Below are the code and all the weights of a small trained network. Each question names an input and a class and asks about switching units off, where a switched-off unit gives its printed mean instead of its output.

import numpy as np


def w(rows, s, z=0):
    codes = np.array(rows[::2]) - 128.0
    scale = np.full(codes.shape[1], s)
    scale[-1] = z or s
    return codes * scale


def norm(h):
    return h / np.sqrt((h * h).mean(-1, keepdims=True) + 1e-5)


def f(y):
    return y / 2 * (1 + np.tanh(0.7978845608 * (y + 0.044715 * y**3)))


def log_softmax(a):
    a = a - a.max(-1, keepdims=True)
    return a - np.log(np.exp(a).sum(-1, keepdims=True))


def net(x, mask):
    res = np.array(x, float).reshape(1, 3) / 4 @ E
    u = 0
    for l in range(2):
        y = f(norm(res) @ A[l][:, :-1].T + A[l][:, -1])
        res = res + np.where(mask[u : u + 13], y, B[l][:, -1]) @ B[l][:, :-1]
        u += 13
    return log_softmax(norm(res)[-1] @ U[:, :-1].T + U[:, -1])


A, B = {}, {}
E = w([
[220,151,77,167,85],'x0',
[217,100,173,254,226],'x1',
[205,131,216,16,168],'x2',
],0.0064)
A[0] = w([
[124,133,127,106,73,121],'L0N0',
[144,119,159,88,149,57],'L0N1',
[61,115,176,137,190,52],'L0N2',
[108,86,145,178,83,92],'L0N3',
[109,97,162,137,194,132],'L0N4',
[77,135,112,148,89,131],'L0N5',
[176,141,210,134,154,3],'L0N6',
[189,129,92,162,74,102],'L0N7',
[84,127,158,102,179,83],'L0N8',
[86,69,150,137,182,98],'L0N9',
[100,119,118,244,158,23],'L0N10',
[193,85,59,126,96,93],'L0N11',
[34,78,168,141,135,32],'L0N12',
],0.011,0.0018)
B[0] = w([
[81,44,132,143,106,166],'L0N0',
[204,113,47,172,39,166],'L0N1',
[127,177,162,176,138,193],'L0N2',
[137,150,86,112,154,158],'L0N3',
[56,88,171,88,97,197],'L0N4',
[182,101,38,56,129,195],'L0N5',
[111,57,58,78,129,211],'L0N6',
[134,247,187,145,255,194],'L0N7',
[203,189,110,135,118,173],'L0N8',
[81,164,173,162,109,183],'L0N9',
[126,36,78,76,81,255],'L0N10',
[48,203,190,106,201,176],'L0N11',
[194,247,136,197,154,197],'L0N12',
],0.0094,0.0049)
A[1] = w([
[107,245,223,188,150,148],'L1N0',
[171,107,104,194,183,116],'L1N1',
[76,95,136,103,202,177],'L1N2',
[109,115,116,82,119,210],'L1N3',
[88,122,54,208,158,32],'L1N4',
[154,149,157,85,113,27],'L1N5',
[60,83,196,172,56,171],'L1N6',
[67,156,100,144,145,75],'L1N7',
[82,124,67,194,130,9],'L1N8',
[186,154,90,213,58,250],'L1N9',
[68,195,92,106,55,113],'L1N10',
[126,34,212,214,184,50],'L1N11',
[219,94,231,92,112,101],'L1N12',
],0.012,0.0023)
B[1] = w([
[188,192,174,143,232,254],'L1N0',
[90,84,202,110,114,178],'L1N1',
[135,85,78,67,141,185],'L1N2',
[121,114,136,107,181,198],'L1N3',
[177,214,90,133,78,205],'L1N4',
[151,121,121,167,92,147],'L1N5',
[152,120,117,102,205,178],'L1N6',
[184,138,126,133,78,169],'L1N7',
[137,208,96,158,84,182],'L1N8',
[102,76,67,36,205,194],'L1N9',
[133,74,240,155,132,247],'L1N10',
[111,89,247,120,54,214],'L1N11',
[128,234,22,159,77,228],'L1N12',
],0.015,0.0057)
U = w([
[176,184,23,74,7,204],'0',
[129,42,220,52,50,199],'1',
[202,218,180,151,179,196],'2',
[140,96,94,62,194,195],'3',
[54,111,87,111,127,4],'4',
[153,94,103,217,111,39],'5',
[82,131,113,189,116,23],'6',
[85,98,128,227,126,3],'7',
],0.014,0.0055)

Each question gives the input, the list of numbers given to net, and the class t.
The units are the neurons (one row each of A and B). Each row of codes is followed by its name. A weight is (code - 128) times the scale printed after its matrix; where a second scale follows, it is the last column's (A, B and U).
mask holds one flag per neuron, layer by layer. A switched-off neuron (its flag False) gives its mean, the last column of its row in B, instead of its output. The means were averaged over made-up inputs and are rounded, as every weight is.
A unit's drop is (log p(t) with every unit on - log p(t) with that unit switched off) / (log p(t) with every unit on - log p(t) with every unit switched off).
The circuit of an input: a set's keep is (log p(t) with only the set's units on - log p(t) with every unit switched off) / (log p(t) with every unit on - log p(t) with every unit switched off). Starting from the 12 units with the biggest drops (on a tie, the unit counted first), units are removed one at a time, each time the one whose removal leaves the highest keep (on an exact tie, the one counted first), for as long as the keep stays at least 0.8.
units of the circuit, in order: the units of the circuit, biggest drop first
top k neurons: the k neurons with the biggest drops, biggest first
top k neurons in layer l: the k neurons of layer l with the biggest drops, biggest first
drop when u is switched off: that unit's drop, to one decimal
input [0,5,-4], class 1: units of the circuit, in order => (L1N11)
input [-8,-6,0], class 2: top 2 neurons => (L0N12, L0N10)
input [0,2,3], class 3: top 3 neurons in layer 1 => (L1N4, L1N11, L1N8)
input [5,5,-5], class 0: top 3 neurons in layer 1 => (L1N4, L1N10, L1N8)
input [0,0,-5], class 0: top 2 neurons => (L1N0, L1N4)
input [-5,-8,-2], class 1: top 2 neurons in layer 1 => (L1N10, L1N0)
input [8,-7,4], class 2: top 4 neurons => (L0N10, L0N6, L0N7, L0N11)
input [8,-6,1], class 2: top 2 neurons in layer 0 => (L0N7, L0N10)
input [6,-1,-5], class 2: top 2 neurons => (L0N7, L0N11)
input [-4,6,-5], class 1: top 2 neurons in layer 1 => (L1N11, L1N12)
input [7,-5,1], class 2: top 3 neurons in layer 0 => (L0N7, L0N10, L0N6)
input [-2,2,2], class 3: top 3 neurons => (L0N7, L0N6, L1N6)
input [-4,5,-5], class 0: top 3 neurons in layer 0 => (L0N10, L0N3, L0N12)
input [7,-6,-5], class 2: top neuron in layer 1 => (L1N10)
input [1,-3,-3], class 3: top 2 neurons => (L0N5, L1N12)
input [8,-4,-7], class 2: top 3 neurons => (L0N7, L0N11, L0N6)
input [8,-1,-5], class 2: top 2 neurons => (L0N7, L0N11)
input [4,4,-5], class 0: top 2 neurons => (L0N10, L1N4)
input [-7,-8,-2], class 1: top 2 neurons in layer 0 => (L0N7, L0N5)
input [-1,6,-2], class 1: top neuron in layer 1 => (L1N11)
input [2,6,-8], class 0: drop when L1N4 is switched off => 0.2
input [-1,7,-1], class 1: drop when L1N11 is switched off => 0.2
input [1,0,7], class 0: drop when L0N6 is switched off => 0.0
input [2,2,-3], class 3: top 2 neurons in layer 1 => (L1N12, L1N2)
input [4,3,8], class 0: drop when L1N12 is switched off => 0.1
